m =
[[-26, -28, -63, 16, -23, -5, -6, 2, -23, -8, -13, -6, -10],
 [-4, 45, 16, 8, -27, 1, 10, -23, 32, 6, 23, 21, 35],
 [7, 4, -53, 9, -14, 2, -23, -8, 35, -36, -18, -37, 1],
 [37, 19, -41, -1, 15, 5, -17, -8, 36, 6, -50, -16, 21],
 [16, 2, 2, 15, -68, 18, -2, 25, -13, 32, -24, -13, 13],
 [7, -28, -31, -7, 19, 27, 16, -49, 18, 12, 9, -9, -43],
 [-1, 4, -15, -43, 7, -1, -21, -25, 0, -6, -45, -3, 31],
 [-2, 14, 18, 40, 1, 21, -5, -33, -18, -52, -30, 10, 8],
 [9, -23, 4, -31, 1, 9, 27, 2, -40, -50, 44, 0, 19],
 [9, 30, -21, -29, 16, -18, 43, 32, -20, -6, 10, -30, -25],
 [8, 18, 32, -23, -16, 2, -10, 18, -1, -32, 5, -16, 62],
 [51, -20, 3, -20, 18, -22, 2, -13, -61, 14, -19, -8, 7],
 [-34, 35, -23, 28, 23, -22, -14, 35, 40, -10, -23, -13, 10],
 [12, -23, -44, -11, 12, -23, -37, 23, -13, -32, 30, 39, 6],
 [26, 16, -19, 25, -5, 32, -14, 24, -8, 9, 29, 23, -34]]
Rows and columns are numbered from 1.
Report the entry just right of 45.
A: 16
Report the entry at the centre.
A: -5
Report the entry just right of -63.
A: 16
The entry in row 1 and column 1: -26
Report the entry in the bottom-right corner.
A: -34
The entry in row 3 and column 2 is 4
The entry in the bottom-left corner is 26
Report the entry directly above the smallest entry.
A: 15
The entry at row 1, column 2: -28
The top entry of the column that holds the largest entry: -10
Report the entry directly below -45.
A: -30
The entry in row 2 and column 1: -4
The entry just left of the centre entry: 21
The entry in row 3 and column 1: 7
Report the entry in row 1 and column 3.
A: -63
Report the entry directly above the centre entry.
A: -21
Report the entry just left of the smallest entry.
A: 15
Report the entry in row 2 and column 2.
A: 45
Report the entry just left of the largest entry.
A: -16
The entry directly above the largest entry -> -25
The minimum is -68
Report the entry directly below the largest entry.
A: 7
The entry directly below the smallest entry: 19

Read these off the row that follows.
1) Report the entry just left of the centre entry.
2) Report the entry just right of 47.
[ -8  80   0 -41 -78  47 -73]
1) 0
2) -73

arr = [-34  70  36  78  46 -20 -43  33  32  57  20 -43  18]
The first entry from the right is 18
The 3rd entry from the right is 20
What is the second entry?
A: 70
What is the 2nd entry from the right?
A: -43

Questions about the grid below.
1) What is the entry in the bottom-left corner?
2) What is the last entry, reading row by row?
3) What is the entry in the top-right corner?
4) What is the third entry on the main diagonal?
5) What is the top entry of the column that holds the smallest entry?
6) What is the maximum?
7) What is the entry just right of the largest entry?
8) What is the entry directly below -35?
[[-11  35  22  39]
 [-44   2  49   2]
 [-29  18  52  14]
 [ 16 -25 -61 -21]
 [-31  16  55  12]
 [ 24 -19 -60 -14]
 [ 25  38 -14  38]
 [ 13 -25 -50 -20]
 [ 29 -14 -49  -7]
 [ -6  37  14  45]
 [ 37  29 -18  33]
 [-13 -46 -17 -46]
 [ 37  -6 -43  -2]
 [ 37  -8 -40  -2]
 [  0 -35 -38 -33]
 [ 27 -14 -53 -10]]
1) 27
2) -10
3) 39
4) 52
5) 22
6) 55
7) 12
8) -14

Questions about the matrix below. Counting starts at 1.
1) Find the entry at row 3, column 1.
2) Find the entry just right of 26.
3) Find the entry at row 3, column 2.
4) Find the entry in row 1 and column 3.
5) Find the entry directly below -32.
6) Find the entry just left of -54.
7) Find the entry at row 2, column 1.
8) Find the bottom-right entry.
[[-34 -54  63  23  13 -33  45 -19 -39]
 [-33 -51  59  26  11 -32  41 -17 -37]
 [-23 -29  38  20   1 -23  23  -4 -20]
 [-28 -38  46  23   4 -27  29  -8 -26]]
1) -23
2) 11
3) -29
4) 63
5) -23
6) -34
7) -33
8) -26
